Below is a small trained network, with its code and all its weights. Each question gives an input and a class and asks what happens when units are switched off, that is, made to give their printed mean instead of their output.

import numpy as np


def w(rows, s, z=0):
    codes = np.array(rows[::2]) - 128.0
    scale = np.full(codes.shape[1], s)
    scale[-1] = z or s
    return codes * scale


def f(y):
    return y / 2 * (1 + np.tanh(0.7978845608 * (y + 0.044715 * y**3)))


def log_softmax(a):
    a = a - a.max(-1, keepdims=True)
    return a - np.log(np.exp(a).sum(-1, keepdims=True))


def net(x, mask):
    res = np.array(x, float).reshape(1, 4) / 4 @ E
    y = f(res @ A[0][:, :-1].T + A[0][:, -1])
    res = res + np.where(mask, y, B[0][:, -1]) @ B[0][:, :-1]
    return log_softmax(res[-1] @ U[:, :-1].T + U[:, -1])


A, B = {}, {}
E = w([
[83,135,31,182,51,253,74,170],'x0',
[249,123,24,131,111,89,52,44],'x1',
[113,26,49,146,237,67,114,211],'x2',
[103,105,212,254,94,46,28,122],'x3',
],0.0062)
A[0] = w([
[234,130,69,145,126,101,92,65,206],'N1',
[199,128,65,129,139,116,78,42,57],'N2',
[95,135,15,198,59,209,105,159,141],'N3',
[214,116,80,120,107,93,76,67,45],'N4',
[22,129,205,157,128,141,182,187,85],'N5',
[170,140,176,90,189,66,154,93,133],'N6',
[169,122,176,102,158,59,179,95,60],'N7',
[169,196,193,100,50,142,129,50,134],'N8',
[159,229,170,130,60,133,158,59,69],'N9',
[202,116,74,114,105,87,80,72,26],'N10',
[140,64,64,143,200,61,117,211,98],'N11',
[179,159,65,22,156,181,214,134,53],'N12',
[159,137,169,106,177,54,175,74,57],'N13',
[32,152,214,114,158,151,186,215,131],'N14',
[103,117,187,215,104,82,60,114,31],'N15',
[141,193,175,106,65,151,127,56,70],'N16',
[116,131,185,220,108,75,60,136,7],'N17',
[87,143,33,178,85,212,76,164,125],'N18',
[138,190,195,116,83,166,116,38,87],'N19',
[178,138,180,94,188,62,152,98,117],'N20',
[106,66,61,139,216,65,101,179,111],'N21',
[149,114,180,81,169,66,149,77,85],'N22',
[143,150,68,2,157,190,236,136,47],'N23',
],0.0064,0.0019)
B[0] = w([
[85,73,190,114,63,143,158,109,220],'N1',
[56,66,181,58,43,145,160,120,190],'N2',
[53,180,194,124,162,154,82,142,254],'N3',
[63,70,156,72,44,140,148,107,187],'N4',
[71,57,152,69,38,102,161,73,223],'N5',
[79,168,162,134,146,155,78,145,194],'N6',
[58,179,161,117,139,149,70,168,179],'N7',
[129,131,131,180,125,158,174,177,218],'N8',
[143,114,91,171,137,138,190,198,202],'N9',
[72,69,144,71,64,130,162,119,179],'N10',
[164,120,122,186,136,165,217,216,222],'N11',
[52,136,54,186,153,45,115,81,227],'N12',
[50,172,159,120,149,140,75,165,183],'N13',
[81,53,188,56,45,132,163,81,245],'N14',
[91,147,1,186,150,29,118,42,200],'N15',
[173,124,74,182,141,148,195,224,190],'N16',
[104,127,24,183,143,30,111,82,196],'N17',
[46,172,197,130,159,157,57,142,241],'N18',
[159,119,90,181,134,139,189,192,200],'N19',
[66,163,168,136,139,149,85,160,193],'N20',
[169,120,124,189,131,166,214,207,222],'N21',
[59,184,155,119,159,161,71,164,181],'N22',
[71,135,46,194,150,33,112,43,242],'N23',
],0.0075,0.0056)
U = w([
[97,32,163,42,53,135,162,82,121],'0',
[107,155,31,184,161,31,101,44,127],'1',
[167,126,107,184,145,176,209,244,117],'2',
[78,225,183,106,160,185,10,164,107],'3',
[183,122,167,119,152,149,112,80,249],'4',
[193,138,101,67,151,140,96,112,94],'5',
[200,143,102,74,146,139,91,106,93],'6',
[192,135,105,80,149,124,102,109,101],'7',
],0.011,0.014)

Each question gives the input, the list of numbers given to net, and the class t.
The units are the neurons (one row each of A and B). Each row of codes is followed by its name. A weight is (code - 128) times the scale printed after its matrix; where a second scale follows, it is the last column's (A, B and U).
mask holds one flag per neuron, in row order. A switched-off neuron (its flag False) gives its mean, the last column of its row in B, instead of its output. The means were averaged over made-up inputs and are rounded, as every weight is.
A unit's drop is (log p(t) with every unit on - log p(t) with that unit switched off) / (log p(t) with every unit on - log p(t) with every unit switched off).
The circuit of an input: a set's keep is (log p(t) with only the set's units on - log p(t) with every unit switched off) / (log p(t) with every unit on - log p(t) with every unit switched off). Starting from the 12 units with the biggest drops (on a tie, the unit counted first), units are removed one at a time, each time the one whose removal leaves the highest keep (on an exact tie, the one counted first), for as long as the keep stays at least 0.8.
circuit, biggest first: the units of the circuit, biggest drop first
most important unit: the unit with the biggest drop
k most important neurons: the k neurons with the biggest drops, biggest first
drop of u: that unit's drop, to one decimal
input [3,-2,3,5], class 1: circuit, biggest first	(N15)
input [4,3,-1,-1], class 3: circuit, biggest first	(N3, N18)
input [-7,-4,-8,-7], class 2: 3 most important neurons	(N16, N9, N8)
input [-6,8,5,-8], class 0: 3 most important neurons	(N2, N1, N4)
input [6,0,-6,-4], class 2: 4 most important neurons	(N16, N9, N19, N8)
input [-3,-4,3,-6], class 1: 2 most important neurons	(N23, N12)
input [-8,7,-7,1], class 3: 2 most important neurons	(N22, N13)
input [6,1,5,4], class 3: 2 most important neurons	(N18, N3)
input [1,-5,-5,7], class 1: 2 most important neurons	(N15, N17)
input [7,-8,-6,8], class 0: 4 most important neurons	(N5, N14, N23, N12)
input [7,5,-3,5], class 3: 2 most important neurons	(N3, N18)
input [6,4,-8,-7], class 2: 2 most important neurons	(N16, N9)
input [3,-3,0,3], class 4: 2 most important neurons	(N23, N12)
input [-2,-3,1,-1], class 4: most important unit	N2
input [-2,-4,-5,-5], class 1: 2 most important neurons	(N23, N12)
input [1,-6,-5,3], class 0: 2 most important neurons	(N5, N14)
input [-2,0,-3,-8], class 1: drop of N16	0.0
input [-3,-7,-7,8], class 1: drop of N17	0.9
input [-1,-1,-7,-6], class 2: drop of N5	0.1
input [8,-6,2,-5], class 3: most important unit	N18
